Here is a tiny trained network, its code and every weight. The questions are about switching its units off for an input and a class, where a switched-off unit gives its printed mean instead of its output.

import numpy as np


def w(rows, s, z=0):
    codes = np.array(rows[::2]) - 128.0
    scale = np.full(codes.shape[1], s)
    scale[-1] = z or s
    return codes * scale


def f(y):
    return y / 2 * (1 + np.tanh(0.7978845608 * (y + 0.044715 * y**3)))


def log_softmax(a):
    a = a - a.max(-1, keepdims=True)
    return a - np.log(np.exp(a).sum(-1, keepdims=True))


def net(x, mask):
    res = np.array(x, float).reshape(1, 6) / 4 @ E
    y = f(res @ A[0][:, :-1].T + A[0][:, -1])
    res = res + np.where(mask, y, B[0][:, -1]) @ B[0][:, :-1]
    return log_softmax(res[-1] @ U[:, :-1].T + U[:, -1])


A, B = {}, {}
E = w([
[153,2,80,98,104,74,64,129],'x0',
[115,90,174,154,151,169,119,116],'x1',
[54,134,159,36,142,96,132,185],'x2',
[177,139,110,138,181,135,127,230],'x3',
[100,55,98,147,156,141,231,125],'x4',
[187,141,143,84,73,191,166,123],'x5',
],0.0084)
A[0] = w([
[108,185,139,165,140,132,162,132,125],'neuron 1',
[94,101,156,57,121,120,138,185,28],'neuron 2',
[118,81,96,149,154,122,204,150,30],'neuron 3',
[78,109,157,66,123,121,139,160,101],'neuron 4',
[184,116,112,196,113,107,133,114,30],'neuron 5',
[61,123,87,208,163,86,82,140,224],'neuron 6',
[78,106,116,114,91,134,140,50,147],'neuron 7',
[160,152,144,114,116,138,26,128,90],'neuron 8',
[119,80,97,125,130,131,211,118,82],'neuron 9',
[173,45,98,100,116,102,77,140,34],'neuron 10',
[137,68,110,107,99,124,101,119,19],'neuron 11',
[189,109,105,153,182,146,140,250,28],'neuron 12',
[202,94,143,59,65,200,161,143,2],'neuron 13',
[181,107,95,202,94,140,130,114,126],'neuron 14',
],0.013,0.0024)
B[0] = w([
[135,140,115,161,116,218,187,155,217],'neuron 1',
[136,131,58,157,201,166,62,92,222],'neuron 2',
[174,121,187,114,75,162,28,210,220],'neuron 3',
[153,126,45,131,164,179,106,74,222],'neuron 4',
[106,130,73,97,193,176,78,119,193],'neuron 5',
[206,47,136,68,143,85,206,169,249],'neuron 6',
[96,118,135,148,68,55,111,77,221],'neuron 7',
[93,137,165,124,108,94,37,210,218],'neuron 8',
[106,225,172,121,130,88,45,196,227],'neuron 9',
[141,210,154,159,96,231,219,139,254],'neuron 10',
[90,186,161,191,146,165,182,112,201],'neuron 11',
[48,124,150,153,51,55,126,2,246],'neuron 12',
[180,17,139,91,171,44,201,186,229],'neuron 13',
[110,142,47,89,195,147,81,89,231],'neuron 14',
],0.013,0.0074)
U = w([
[141,172,159,118,91,111,2,234,6],'0',
[145,124,28,110,207,158,60,70,55],'1',
[129,186,143,175,114,188,200,143,237],'2',
[90,113,133,139,59,51,105,23,200],'3',
[189,62,121,81,158,69,164,168,141],'4',
],0.011,0.0025)

Each question gives the input, the list of numbers given to net, and the class t.
The units are the neurons (one row each of A and B). Each row of codes is followed by its name. A weight is (code - 128) times the scale printed after its matrix; where a second scale follows, it is the last column's (A, B and U).
mask holds one flag per neuron, in row order. A switched-off neuron (its flag False) gives its mean, the last column of its row in B, instead of its output. The means were averaged over made-up inputs and are rounded, as every weight is.
A unit's drop is (log p(t) with every unit on - log p(t) with that unit switched off) / (log p(t) with every unit on - log p(t) with every unit switched off).
The circuit of an input: a set's keep is (log p(t) with only the set's units on - log p(t) with every unit switched off) / (log p(t) with every unit on - log p(t) with every unit switched off). Starting from the 12 units with the biggest drops (on a tie, the unit counted first), units are removed one at a time, each time the one whose removal leaves the highest keep (on an exact tie, the one counted first), for as long as the keep stays at least 0.8.
circuit, biggest first: the units of the circuit, biggest drop first
unit that matters most: the unit with the biggest drop
k most important neurons: the k neurons with the biggest drops, biggest first
drop of u: that unit's drop, to one decimal
input [-7,0,5,5,-4,-7], class 2: circuit, biggest first -> [neuron 1]
input [-2,8,5,4,-2,5], class 1: circuit, biggest first -> [neuron 2; neuron 3]
input [-6,-7,-7,-5,-5,6], class 1: 2 most important neurons -> [neuron 14; neuron 10]
input [0,4,8,7,8,3], class 0: 4 most important neurons -> [neuron 3; neuron 9; neuron 14; neuron 5]
input [7,-4,-6,8,-1,-6], class 3: 3 most important neurons -> [neuron 12; neuron 1; neuron 2]
input [-1,7,5,-3,2,-1], class 1: 2 most important neurons -> [neuron 12; neuron 4]
input [-5,-4,-6,7,3,3], class 3: 4 most important neurons -> [neuron 12; neuron 2; neuron 4; neuron 10]
input [-6,8,3,6,8,1], class 0: 2 most important neurons -> [neuron 3; neuron 9]
input [-2,2,4,-8,8,-2], class 0: 2 most important neurons -> [neuron 9; neuron 3]
input [6,7,-4,2,5,4], class 2: 3 most important neurons -> [neuron 10; neuron 11; neuron 8]
input [3,6,6,5,1,-8], class 4: 2 most important neurons -> [neuron 6; neuron 14]
input [-4,-8,8,0,-7,-5], class 1: 2 most important neurons -> [neuron 4; neuron 2]
input [-6,3,-5,6,5,-8], class 4: 3 most important neurons -> [neuron 6; neuron 10; neuron 11]
input [3,0,8,-4,4,6], class 1: unit that matters most -> neuron 2
input [-4,8,2,7,4,3], class 3: 2 most important neurons -> [neuron 12; neuron 10]
input [8,-1,-2,-7,4,1], class 2: 2 most important neurons -> [neuron 10; neuron 11]
input [6,-2,1,6,8,-6], class 0: 2 most important neurons -> [neuron 3; neuron 9]
input [1,6,-4,1,-2,-7], class 4: drop of neuron 6 -> 0.9
input [-3,-8,-6,1,4,3], class 1: drop of neuron 11 -> 0.0
input [-2,7,-7,6,-2,8], class 4: drop of neuron 6 -> -0.2
input [2,1,2,3,1,6], class 4: unit that matters most -> neuron 13
input [8,1,-2,5,3,4], class 2: drop of neuron 10 -> 1.3
